Here is a tiny trained network, its code and every weight. The questions are about switching its units off for an input and a class, where a switched-off unit gives its printed mean instead of its output.

import numpy as np


def w(rows, s, z=0):
    codes = np.array(rows[::2]) - 128.0
    scale = np.full(codes.shape[1], s)
    scale[-1] = z or s
    return codes * scale


def norm(h):
    return h / np.sqrt((h * h).mean(-1, keepdims=True) + 1e-5)


def f(y):
    return y / 2 * (1 + np.tanh(0.7978845608 * (y + 0.044715 * y**3)))


def log_softmax(a):
    a = a - a.max(-1, keepdims=True)
    return a - np.log(np.exp(a).sum(-1, keepdims=True))


def net(x, mask):
    res = np.array(x, float).reshape(1, 5) / 4 @ E
    u = 0
    for l in range(2):
        y = f(norm(res) @ A[l][:, :-1].T + A[l][:, -1])
        res = res + np.where(mask[u : u + 3], y, B[l][:, -1]) @ B[l][:, :-1]
        u += 3
    return log_softmax(norm(res)[-1] @ U[:, :-1].T + U[:, -1])


A, B = {}, {}
E = w([
[126,124,77,128,2,168,74,135,50],'x0',
[186,195,88,116,101,86,119,47,145],'x1',
[52,49,103,105,133,106,84,96,148],'x2',
[130,134,142,130,116,115,112,144,135],'x3',
[133,122,146,134,128,139,127,114,131],'x4',
],0.0078)
A[0] = w([
[159,158,93,113,122,70,75,26,168,15],'0.n1',
[83,163,171,1,170,91,177,111,139,196],'0.n2',
[98,3,140,90,145,6,47,45,64,3],'0.n3',
],0.0066,0.0039)
B[0] = w([
[55,248,149,4,97,129,191,115,69,214],'0.n1',
[175,55,172,186,170,89,59,139,121,252],'0.n2',
[130,141,2,167,70,252,101,221,238,219],'0.n3',
],0.0098,0.0039)
A[1] = w([
[122,93,92,141,17,164,74,114,16,37],'1.n1',
[235,177,149,211,111,150,191,171,72,58],'1.n2',
[2,51,208,119,139,206,167,226,90,4],'1.n3',
],0.0076,0.0032)
B[1] = w([
[160,86,207,157,249,73,141,121,162,254],'1.n1',
[44,67,61,131,86,175,100,162,167,234],'1.n2',
[154,212,97,87,56,119,146,77,81,235],'1.n3',
],0.015,0.0053)
U = w([
[47,43,43,145,56,249,67,207,222,134],'0',
[192,21,224,170,202,13,106,117,116,36],'1',
[135,199,117,11,34,89,194,54,36,254],'2',
],0.012,0.0021)

Each question gives the input, the list of numbers given to net, and the class t.
The units are the neurons (one row each of A and B). Each row of codes is followed by its name. A weight is (code - 128) times the scale printed after its matrix; where a second scale follows, it is the last column's (A, B and U).
mask holds one flag per neuron, layer by layer. A switched-off neuron (its flag False) gives its mean, the last column of its row in B, instead of its output. The means were averaged over made-up inputs and are rounded, as every weight is.
A unit's drop is (log p(t) with every unit on - log p(t) with that unit switched off) / (log p(t) with every unit on - log p(t) with every unit switched off).
The circuit of an input: a set's keep is (log p(t) with only the set's units on - log p(t) with every unit switched off) / (log p(t) with every unit on - log p(t) with every unit switched off). Starting from all 6 units, units are removed one at a time, each time the one whose removal leaves the highest keep (on an exact tie, the one counted first), for as long as the keep stays at least 0.8.
units of the circuit, in order: the units of the circuit, biggest drop first
k most important neurons: the k neurons with the biggest drops, biggest first
k most important neurons of layer l: the k neurons of layer l with the biggest drops, biggest first
drop when u is switched off: that unit's drop, to one decimal
input [-7,7,-7,-6,5], class 0: most important neuron	(1.n2)
input [-4,8,8,-4,-2], class 0: 3 most important neurons	(0.n3; 1.n3; 0.n2)
input [7,-8,3,-3,-3], class 2: 2 most important neurons	(1.n3; 0.n2)
input [-7,0,7,-8,4], class 0: 2 most important neurons	(0.n3; 1.n1)
input [8,8,-8,8,-1], class 0: 3 most important neurons	(1.n2; 1.n3; 0.n2)
input [-6,0,-6,-2,4], class 0: 2 most important neurons of layer 1	(1.n2; 1.n1)
input [5,-6,5,0,-7], class 2: 3 most important neurons	(1.n3; 1.n2; 0.n2)
input [2,-2,0,3,-1], class 1: 2 most important neurons	(1.n1; 0.n1)
input [-7,-5,-8,1,2], class 0: 2 most important neurons	(1.n2; 1.n1)
input [-2,6,-6,3,-1], class 0: 2 most important neurons	(1.n2; 1.n3)
input [-3,-6,-8,-6,4], class 0: 2 most important neurons	(1.n2; 0.n1)
input [8,-3,1,0,-3], class 1: drop when 1.n1 is switched off	0.7
input [-1,-3,-2,0,5], class 2: drop when 1.n3 is switched off	1.0
input [1,-7,-2,-1,8], class 2: drop when 1.n3 is switched off	0.3
input [6,-2,-4,-6,-5], class 1: drop when 1.n1 is switched off	1.2
input [-3,-6,0,-5,-1], class 2: units of the circuit, in order	(1.n3)
